Below is a small trained network, with its code and all its weights. Each question gives an input and a class and asks what happens when units are switched off, that is, made to give their printed mean instead of their output.

import numpy as np


def w(rows, s, z=0):
    codes = np.array(rows[::2]) - 128.0
    scale = np.full(codes.shape[1], s)
    scale[-1] = z or s
    return codes * scale


def f(y):
    return np.maximum(y, 0)


def log_softmax(a):
    a = a - a.max(-1, keepdims=True)
    return a - np.log(np.exp(a).sum(-1, keepdims=True))


def net(x, mask):
    res = np.array(x, float).reshape(1, 4) / 4 @ E
    y = f(res @ A[0][:, :-1].T + A[0][:, -1])
    res = res + np.where(mask, y, B[0][:, -1]) @ B[0][:, :-1]
    return log_softmax(res[-1] @ U[:, :-1].T + U[:, -1])


A, B = {}, {}
E = w([
[132,154,215,161,111,127,112],'x0',
[134,212,111,109,84,113,219],'x1',
[183,155,109,190,222,135,230],'x2',
[7,163,135,130,158,117,138],'x3',
],0.018)
A[0] = w([
[227,104,119,114,76,66,107,3],'neuron 0',
[143,178,250,118,119,103,129,50],'neuron 1',
[144,122,109,79,27,134,61,13],'neuron 2',
[138,192,127,83,65,116,185,8],'neuron 3',
[116,128,57,86,116,130,136,61],'neuron 4',
[87,126,123,120,75,96,120,74],'neuron 5',
],0.013,0.0042)
B[0] = w([
[59,189,143,35,151,64,140,211],'neuron 0',
[109,139,37,163,54,165,64,206],'neuron 1',
[181,96,137,203,113,81,161,252],'neuron 2',
[110,41,175,100,221,192,122,220],'neuron 3',
[126,158,89,128,6,176,65,175],'neuron 4',
[117,142,113,225,176,66,176,188],'neuron 5',
],0.012,0.02)
U = w([
[176,141,98,187,130,99,185,111],'0',
[58,174,124,93,127,70,111,253],'1',
[133,2,164,102,130,159,67,114],'2',
[162,136,43,117,70,156,73,66],'3',
],0.015,0.0042)

Each question gives the input, the list of numbers given to net, and the class t.
The units are the neurons (one row each of A and B). Each row of codes is followed by its name. A weight is (code - 128) times the scale printed after its matrix; where a second scale follows, it is the last column's (A, B and U).
mask holds one flag per neuron, in row order. A switched-off neuron (its flag False) gives its mean, the last column of its row in B, instead of its output. The means were averaged over made-up inputs and are rounded, as every weight is.
A unit's drop is (log p(t) with every unit on - log p(t) with that unit switched off) / (log p(t) with every unit on - log p(t) with every unit switched off).
The circuit of an input: a set's keep is (log p(t) with only the set's units on - log p(t) with every unit switched off) / (log p(t) with every unit on - log p(t) with every unit switched off). Starting from all 6 units, units are removed one at a time, each time the one whose removal leaves the highest keep (on an exact tie, the one counted first), for as long as the keep stays at least 0.8.
circuit, biggest first: the units of the circuit, biggest drop first
top k neurons: the k neurons with the biggest drops, biggest first
drop when u is switched off: that unit's drop, to one decimal
input [5,-1,-2,-4], class 3: circuit, biggest first	(neuron 3)
input [8,7,7,3], class 3: circuit, biggest first	(neuron 1; neuron 2)
input [6,-3,-1,-1], class 3: top 2 neurons	(neuron 3; neuron 1)
input [7,-3,2,-1], class 3: top 2 neurons	(neuron 3; neuron 1)
input [-8,4,1,-8], class 1: top 2 neurons	(neuron 0; neuron 1)
input [6,-5,2,-7], class 1: top 2 neurons	(neuron 0; neuron 3)
input [5,-3,-6,0], class 0: circuit, biggest first	(neuron 2; neuron 3)
input [-1,-1,-3,0], class 0: top 2 neurons	(neuron 3; neuron 0)
input [0,0,0,-1], class 1: top 4 neurons	(neuron 3; neuron 2; neuron 1; neuron 4)
input [1,8,0,4], class 2: top 2 neurons	(neuron 3; neuron 0)
input [5,7,3,-7], class 1: top 2 neurons	(neuron 0; neuron 2)
input [-2,8,-7,0], class 2: top 2 neurons	(neuron 3; neuron 4)
input [-7,-3,-6,5], class 3: top 2 neurons	(neuron 4; neuron 0)
input [-1,4,-2,-4], class 1: circuit, biggest first	(neuron 0)
input [-4,-8,-8,-5], class 0: top 2 neurons	(neuron 2; neuron 3)
input [7,6,-6,5], class 3: top 2 neurons	(neuron 1; neuron 0)
input [8,5,5,3], class 3: top 2 neurons	(neuron 1; neuron 2)
input [-4,1,-2,1], class 3: top 4 neurons	(neuron 0; neuron 3; neuron 4; neuron 2)
input [-2,6,4,3], class 2: circuit, biggest first	(neuron 3; neuron 0; neuron 2)
input [7,3,3,1], class 3: circuit, biggest first	(neuron 1)
input [6,4,-2,-5], class 3: top 3 neurons	(neuron 1; neuron 5; neuron 2)
input [-7,-3,-2,0], class 3: drop when neuron 3 is switched off	1.5
input [4,4,0,0], class 2: drop when neuron 1 is switched off	-0.1
input [-1,-1,-1,-6], class 1: drop when neuron 0 is switched off	0.7
input [0,-5,0,-5], class 1: drop when neuron 0 is switched off	0.5
